Below are the code and all the weights of a small trained network. Each question names an input and a class and asks about switching units off, where a switched-off unit gives its printed mean instead of its output.

import numpy as np


def w(rows, s, z=0):
    codes = np.array(rows[::2]) - 128.0
    scale = np.full(codes.shape[1], s)
    scale[-1] = z or s
    return codes * scale


def norm(h):
    return h / np.sqrt((h * h).mean(-1, keepdims=True) + 1e-5)


def f(y):
    return y / 2 * (1 + np.tanh(0.7978845608 * (y + 0.044715 * y**3)))


def log_softmax(a):
    a = a - a.max(-1, keepdims=True)
    return a - np.log(np.exp(a).sum(-1, keepdims=True))


def net(x, mask):
    res = np.array(x, float).reshape(1, 4) / 4 @ E
    u = 0
    for l in range(2):
        y = f(norm(res) @ A[l][:, :-1].T + A[l][:, -1])
        res = res + np.where(mask[u : u + 16], y, B[l][:, -1]) @ B[l][:, :-1]
        u += 16
    return log_softmax(norm(res)[-1] @ U[:, :-1].T + U[:, -1])


A, B = {}, {}
E = w([
[233,90,117,47,84],'x0',
[77,144,23,70,82],'x1',
[112,62,228,149,2],'x2',
[88,247,104,51,61],'x3',
],0.0044)
A[0] = w([
[119,123,119,73,22,169],'0.n0',
[107,77,251,210,107,101],'0.n1',
[94,93,162,68,69,116],'0.n2',
[179,56,230,191,117,2],'0.n3',
[88,95,28,173,133,31],'0.n4',
[61,215,215,174,116,83],'0.n5',
[75,128,24,108,144,32],'0.n6',
[227,194,74,17,129,22],'0.n7',
[99,163,169,117,137,66],'0.n8',
[91,76,47,92,116,185],'0.n9',
[213,116,33,32,57,80],'0.n10',
[210,111,88,124,255,22],'0.n11',
[151,166,206,129,128,138],'0.n12',
[21,14,8,192,192,129],'0.n13',
[133,145,123,99,63,77],'0.n14',
[189,27,201,199,174,124],'0.n15',
],0.0082,0.002)
B[0] = w([
[141,126,108,186,73,209],'0.n0',
[92,54,126,28,139,240],'0.n1',
[137,110,105,198,109,170],'0.n2',
[121,31,159,72,117,222],'0.n3',
[113,149,82,100,118,145],'0.n4',
[101,253,155,171,107,179],'0.n5',
[90,45,99,89,101,168],'0.n6',
[94,122,95,26,188,220],'0.n7',
[117,162,137,142,142,128],'0.n8',
[81,131,96,204,135,168],'0.n9',
[19,201,172,72,145,230],'0.n10',
[213,197,77,198,134,209],'0.n11',
[92,139,101,106,95,159],'0.n12',
[40,189,73,89,160,212],'0.n13',
[140,116,138,148,101,154],'0.n14',
[223,100,178,78,94,254],'0.n15',
],0.014,0.0058)
A[1] = w([
[131,135,106,121,97,89],'1.n0',
[142,58,42,181,135,155],'1.n1',
[177,100,151,149,104,67],'1.n2',
[124,94,159,134,153,40],'1.n3',
[112,113,116,221,68,7],'1.n4',
[248,145,79,144,162,98],'1.n5',
[57,136,99,147,153,197],'1.n6',
[173,131,122,105,178,56],'1.n7',
[97,159,145,160,159,174],'1.n8',
[128,166,226,160,162,177],'1.n9',
[81,161,115,115,109,104],'1.n10',
[128,173,93,154,126,88],'1.n11',
[142,42,145,166,154,151],'1.n12',
[181,153,130,117,97,92],'1.n13',
[143,95,119,139,121,9],'1.n14',
[133,132,114,126,116,72],'1.n15',
],0.015,0.0016)
B[1] = w([
[63,111,136,149,186,141],'1.n0',
[93,191,128,53,140,140],'1.n1',
[67,126,116,101,173,164],'1.n2',
[137,106,150,97,109,131],'1.n3',
[113,102,193,227,94,174],'1.n4',
[158,176,255,171,223,202],'1.n5',
[167,231,119,86,116,253],'1.n6',
[113,132,161,192,143,167],'1.n7',
[106,90,117,64,131,167],'1.n8',
[144,124,65,85,160,137],'1.n9',
[124,129,36,146,177,238],'1.n10',
[82,56,149,63,111,182],'1.n11',
[110,104,110,64,82,168],'1.n12',
[68,123,128,150,197,148],'1.n13',
[113,139,140,93,115,123],'1.n14',
[107,133,150,127,143,126],'1.n15',
],0.019,0.0062)
U = w([
[207,100,84,181,116,26],'0',
[77,143,145,249,49,178],'1',
[148,29,184,18,95,187],'2',
[182,160,230,155,230,181],'3',
[190,129,119,167,114,17],'4',
[75,228,46,48,155,193],'5',
[176,97,114,174,131,3],'6',
],0.014,0.0065)

Each question gives the input, the list of numbers given to net, and the class t.
The units are the neurons (one row each of A and B). Each row of codes is followed by its name. A weight is (code - 128) times the scale printed after its matrix; where a second scale follows, it is the last column's (A, B and U).
mask holds one flag per neuron, layer by layer. A switched-off neuron (its flag False) gives its mean, the last column of its row in B, instead of its output. The means were averaged over made-up inputs and are rounded, as every weight is.
A unit's drop is (log p(t) with every unit on - log p(t) with that unit switched off) / (log p(t) with every unit on - log p(t) with every unit switched off).
The circuit of an input: a set's keep is (log p(t) with only the set's units on - log p(t) with every unit switched off) / (log p(t) with every unit on - log p(t) with every unit switched off). Starting from the 12 units with the biggest drops (on a tie, the unit counted first), units are removed one at a time, each time the one whose removal leaves the highest keep (on an exact tie, the one counted first), for as long as the keep stays at least 0.8.
circuit, biggest first: the units of the circuit, biggest drop first
most important unit: the unit with the biggest drop
k most important neurons: the k neurons with the biggest drops, biggest first
k most important neurons of layer l: the k neurons of layer l with the biggest drops, biggest first
drop when u is switched off: that unit's drop, to one decimal
input [2,-4,0,-7], class 2: circuit, biggest first => 0.n3
input [-2,-5,7,6], class 1: 3 most important neurons => 0.n5, 0.n10, 0.n7
input [-8,-4,-5,-6], class 3: 2 most important neurons => 0.n10, 0.n11
input [4,-6,-2,0], class 3: circuit, biggest first => 0.n11, 1.n5
input [0,5,3,7], class 1: 3 most important neurons => 0.n0, 1.n4, 0.n13
input [1,-5,3,6], class 1: 2 most important neurons => 0.n10, 1.n4
input [2,0,-8,-4], class 3: 2 most important neurons => 0.n11, 1.n5
input [0,2,2,5], class 1: 3 most important neurons => 0.n0, 1.n4, 0.n13
input [-1,-6,5,8], class 1: 2 most important neurons of layer 0 => 0.n10, 0.n7
input [-4,-1,-5,-6], class 3: 2 most important neurons => 1.n5, 0.n11
input [2,-4,3,6], class 1: 2 most important neurons => 0.n0, 1.n4
input [-8,-2,3,-5], class 2: drop when 0.n15 is switched off => 0.1
input [-3,4,4,-6], class 2: drop when 0.n15 is switched off => 0.5
input [7,-3,-3,-6], class 3: drop when 0.n11 is switched off => 0.1
input [4,3,7,6], class 1: most important unit => 0.n0
